Below are the code and all the weights of a small trained network. Each question names an input and a class and asks about switching units off, where a switched-off unit gives its printed mean instead of its output.

import numpy as np


def w(rows, s, z=0):
    codes = np.array(rows[::2]) - 128.0
    scale = np.full(codes.shape[1], s)
    scale[-1] = z or s
    return codes * scale


def f(y):
    return np.maximum(y, 0)


def log_softmax(a):
    a = a - a.max(-1, keepdims=True)
    return a - np.log(np.exp(a).sum(-1, keepdims=True))


def net(x, mask):
    res = np.array(x, float).reshape(1, 4) / 4 @ E
    y = f(res @ A[0][:, :-1].T + A[0][:, -1])
    res = res + np.where(mask, y, B[0][:, -1]) @ B[0][:, :-1]
    return log_softmax(res[-1] @ U[:, :-1].T + U[:, -1])


A, B = {}, {}
E = w([
[215,110,202,70,124,236],'x0',
[14,228,142,87,74,173],'x1',
[139,183,254,126,249,71],'x2',
[28,28,146,129,226,197],'x3',
],0.0091)
A[0] = w([
[147,146,202,82,157,117,89],'n1',
[163,199,135,114,73,74,98],'n2',
[187,111,116,120,208,94,90],'n3',
[191,80,100,217,200,165,87],'n4',
[197,43,152,156,139,56,37],'n5',
[153,112,193,96,131,186,97],'n6',
[132,169,185,138,200,102,146],'n7',
[58,78,104,107,161,126,126],'n8',
[72,136,104,184,104,6,18],'n9',
[155,137,186,118,152,129,145],'n10',
[155,162,221,180,157,99,61],'n11',
[110,65,88,165,68,168,90],'n12',
[52,180,139,78,129,163,84],'n13',
[144,113,37,149,67,163,156],'n14',
[179,145,128,71,141,206,85],'n15',
[130,108,46,68,130,191,39],'n16',
[129,146,137,136,169,92,67],'n17',
[219,159,199,117,63,188,4],'n18',
[146,101,78,108,124,119,63],'n19',
[221,183,117,90,95,72,51],'n20',
[72,141,61,128,144,33,65],'n21',
[196,181,117,131,89,64,110],'n22',
[41,15,179,102,198,158,89],'n23',
[95,148,151,118,168,55,152],'n24',
[180,57,106,153,143,98,108],'n25',
[98,187,147,79,115,136,121],'n26',
[150,100,75,103,95,159,94],'n27',
],0.013,0.0015)
B[0] = w([
[183,182,169,135,102,99,188],'n1',
[89,63,86,54,183,83,220],'n2',
[112,170,77,99,103,174,192],'n3',
[102,67,23,93,88,176,201],'n4',
[76,150,47,99,67,200,211],'n5',
[162,83,185,248,154,143,185],'n6',
[172,172,165,85,66,88,205],'n7',
[131,98,138,135,172,70,206],'n8',
[157,67,165,245,98,193,241],'n9',
[170,175,160,128,73,135,176],'n10',
[182,190,124,100,78,54,201],'n11',
[186,200,193,90,124,57,206],'n12',
[3,138,6,21,46,250,210],'n13',
[162,183,156,106,110,29,224],'n14',
[159,74,142,208,113,200,187],'n15',
[192,161,180,128,126,91,189],'n16',
[155,157,166,117,94,126,168],'n17',
[161,31,139,211,129,158,220],'n18',
[158,245,123,116,25,162,161],'n19',
[102,49,106,82,205,99,225],'n20',
[149,93,175,245,137,190,230],'n21',
[73,54,146,70,242,100,221],'n22',
[119,58,105,104,211,13,252],'n23',
[211,185,157,168,77,92,199],'n24',
[15,169,62,78,76,191,195],'n25',
[86,165,37,99,137,200,189],'n26',
[187,177,140,151,68,27,183],'n27',
],0.0069,0.014)
U = w([
[174,178,163,131,74,82,58],'0',
[109,56,129,103,217,90,254],'1',
[88,131,87,101,65,210,60],'2',
[152,75,164,251,110,173,133],'3',
],0.014,0.00069)

Each question gives the input, the list of numbers given to net, and the class t.
The units are the neurons (one row each of A and B). Each row of codes is followed by its name. A weight is (code - 128) times the scale printed after its matrix; where a second scale follows, it is the last column's (A, B and U).
mask holds one flag per neuron, in row order. A switched-off neuron (its flag False) gives its mean, the last column of its row in B, instead of its output. The means were averaged over made-up inputs and are rounded, as every weight is.
A unit's drop is (log p(t) with every unit on - log p(t) with that unit switched off) / (log p(t) with every unit on - log p(t) with every unit switched off).
The circuit of an input: a set's keep is (log p(t) with only the set's units on - log p(t) with every unit switched off) / (log p(t) with every unit on - log p(t) with every unit switched off). Starting from the 12 units with the biggest drops (on a tie, the unit counted first), units are removed one at a time, each time the one whose removal leaves the highest keep (on an exact tie, the one counted first), for as long as the keep stays at least 0.8.
circuit, biggest first: the units of the circuit, biggest drop first
unit that matters most: the unit with the biggest drop
top k neurons: the k neurons with the biggest drops, biggest first
drop when u is switched off: that unit's drop, to one decimal
input [-6,-4,6,4], class 0: unit that matters most : n7
input [7,-2,-6,-3], class 3: top 3 neurons : n18; n15; n6
input [-8,8,3,0], class 2: top 2 neurons : n13; n26
input [-8,3,6,7], class 3: top 2 neurons : n9; n21
input [0,-7,-5,-2], class 2: top 3 neurons : n25; n5; n4
input [-8,-5,-8,7], class 0: top 2 neurons : n12; n14
input [-7,-8,8,-1], class 0: top 2 neurons : n24; n11
input [-6,1,-5,0], class 3: top 4 neurons : n9; n21; n11; n7
input [-7,3,4,5], class 3: top 2 neurons : n9; n21
input [8,7,-5,-6], class 3: top 3 neurons : n18; n15; n6
input [-6,2,1,5], class 3: top 4 neurons : n21; n9; n22; n2
input [1,1,6,-8], class 1: top 3 neurons : n22; n20; n2
input [4,-8,6,-1], class 2: top 2 neurons : n5; n4
input [7,-4,2,4], class 3: circuit, biggest first : n6
input [4,6,-7,5], class 0: top 2 neurons : n12; n16
input [4,6,7,-8], class 1: drop when n20 is switched off : 0.6
input [-1,4,-8,8], class 0: drop when n16 is switched off : 0.1
input [5,-2,1,-1], class 3: drop when n25 is switched off : 0.0
